Below are the code and all the weights of a small trained network. Each question names an input and a class and asks about switching units off, where a switched-off unit gives its printed mean instead of its output.

import numpy as np


def w(rows, s, z=0):
    codes = np.array(rows[::2]) - 128.0
    scale = np.full(codes.shape[1], s)
    scale[-1] = z or s
    return codes * scale


def f(y):
    return np.maximum(y, 0)


def log_softmax(a):
    a = a - a.max(-1, keepdims=True)
    return a - np.log(np.exp(a).sum(-1, keepdims=True))


def net(x, mask):
    res = np.array(x, float).reshape(1, 6) / 4 @ E
    y = f(res @ A[0][:, :-1].T + A[0][:, -1])
    res = res + np.where(mask, y, B[0][:, -1]) @ B[0][:, :-1]
    return log_softmax(res[-1] @ U[:, :-1].T + U[:, -1])


A, B = {}, {}
E = w([
[2,80,202,173,140,115,97],'x0',
[101,120,155,199,139,208,118],'x1',
[102,110,103,219,8,100,75],'x2',
[157,113,145,66,144,85,23],'x3',
[140,101,81,73,60,103,111],'x4',
[115,252,160,113,18,192,170],'x5',
],0.0088)
A[0] = w([
[88,107,127,109,128,155,158,37],'N1',
[106,202,137,195,150,153,253,128],'N2',
[146,139,117,123,127,85,141,23],'N3',
[71,144,212,172,249,79,82,216],'N4',
[86,198,164,22,62,101,135,192],'N5',
[99,77,126,156,113,134,104,79],'N6',
[99,157,138,98,100,118,133,110],'N7',
[208,85,60,167,192,175,186,114],'N8',
[76,90,154,84,88,157,103,4],'N9',
[174,175,97,95,143,59,138,54],'N10',
[64,84,160,26,251,124,194,112],'N11',
[207,211,127,102,152,204,117,94],'N12',
[72,102,156,152,92,31,82,143],'N13',
[108,137,172,183,244,132,77,55],'N14',
[176,161,100,75,133,48,165,158],'N15',
],0.015,0.0036)
B[0] = w([
[101,144,113,67,128,122,138,145],'N1',
[97,133,148,149,53,158,211,218],'N2',
[139,156,123,101,113,106,148,142],'N3',
[136,169,179,66,191,179,175,238],'N4',
[145,192,206,177,120,163,121,208],'N5',
[126,133,98,160,116,103,79,162],'N6',
[114,111,168,151,114,128,125,156],'N7',
[56,157,135,198,237,119,107,213],'N8',
[58,135,120,116,178,124,126,156],'N9',
[171,94,108,79,174,137,132,178],'N10',
[108,60,209,143,223,45,120,254],'N11',
[93,93,100,6,60,204,44,193],'N12',
[88,30,84,130,65,122,143,194],'N13',
[97,161,165,80,185,142,133,204],'N14',
[191,166,133,77,196,92,152,199],'N15',
],0.024,0.018)
U = w([
[71,68,84,72,131,177,110,61],'0',
[63,147,184,119,68,224,186,190],'1',
[70,1,76,168,60,86,102,70],'2',
[102,101,156,66,223,131,129,221],'3',
[99,125,104,198,155,126,100,4],'4',
[116,175,86,195,133,143,198,61],'5',
[139,29,82,66,144,86,143,50],'6',
[215,126,155,33,98,165,62,95],'7',
],0.0086,0.0041)

Each question gives the input, the list of numbers given to net, and the class t.
The units are the neurons (one row each of A and B). Each row of codes is followed by its name. A weight is (code - 128) times the scale printed after its matrix; where a second scale follows, it is the last column's (A, B and U).
mask holds one flag per neuron, in row order. A switched-off neuron (its flag False) gives its mean, the last column of its row in B, instead of its output. The means were averaged over made-up inputs and are rounded, as every weight is.
A unit's drop is (log p(t) with every unit on - log p(t) with that unit switched off) / (log p(t) with every unit on - log p(t) with every unit switched off).
The circuit of an input: a set's keep is (log p(t) with only the set's units on - log p(t) with every unit switched off) / (log p(t) with every unit on - log p(t) with every unit switched off). Starting from the 12 units with the biggest drops (on a tie, the unit counted first), units are removed one at a time, each time the one whose removal leaves the highest keep (on an exact tie, the one counted first), for as long as the keep stays at least 0.8.
circuit, biggest first: the units of the circuit, biggest drop first
unit that matters most: the unit with the biggest drop
top k neurons: the k neurons with the biggest drops, biggest first
drop of u: that unit's drop, to one decimal
input [-8,-5,-2,-1,5,2], class 7: unit that matters most -> N12
input [5,-8,5,7,-1,-8], class 6: circuit, biggest first -> [N13; N8; N4]
input [0,-7,6,-6,4,-5], class 2: circuit, biggest first -> [N4; N13]
input [7,-8,6,-5,-4,-5], class 0: top 3 neurons -> [N4; N13; N11]
input [1,-5,6,7,6,-3], class 2: top 2 neurons -> [N13; N4]
input [4,-1,4,-1,-7,-2], class 1: top 2 neurons -> [N11; N15]
input [4,-5,-2,5,8,7], class 1: top 2 neurons -> [N5; N11]
input [-7,5,-2,-7,-1,-2], class 1: top 2 neurons -> [N2; N12]
input [7,7,4,-7,6,-5], class 2: top 2 neurons -> [N13; N6]
input [-7,7,3,1,4,-5], class 4: top 2 neurons -> [N4; N11]
input [-8,8,5,5,7,8], class 7: top 2 neurons -> [N12; N2]
input [5,-1,7,8,4,-7], class 2: drop of N13 -> 0.9
input [2,5,-4,-8,6,1], class 1: drop of N15 -> 0.0
input [0,-8,1,7,5,-6], class 6: drop of N13 -> 0.3
input [5,2,8,6,6,-8], class 2: circuit, biggest first -> [N13]
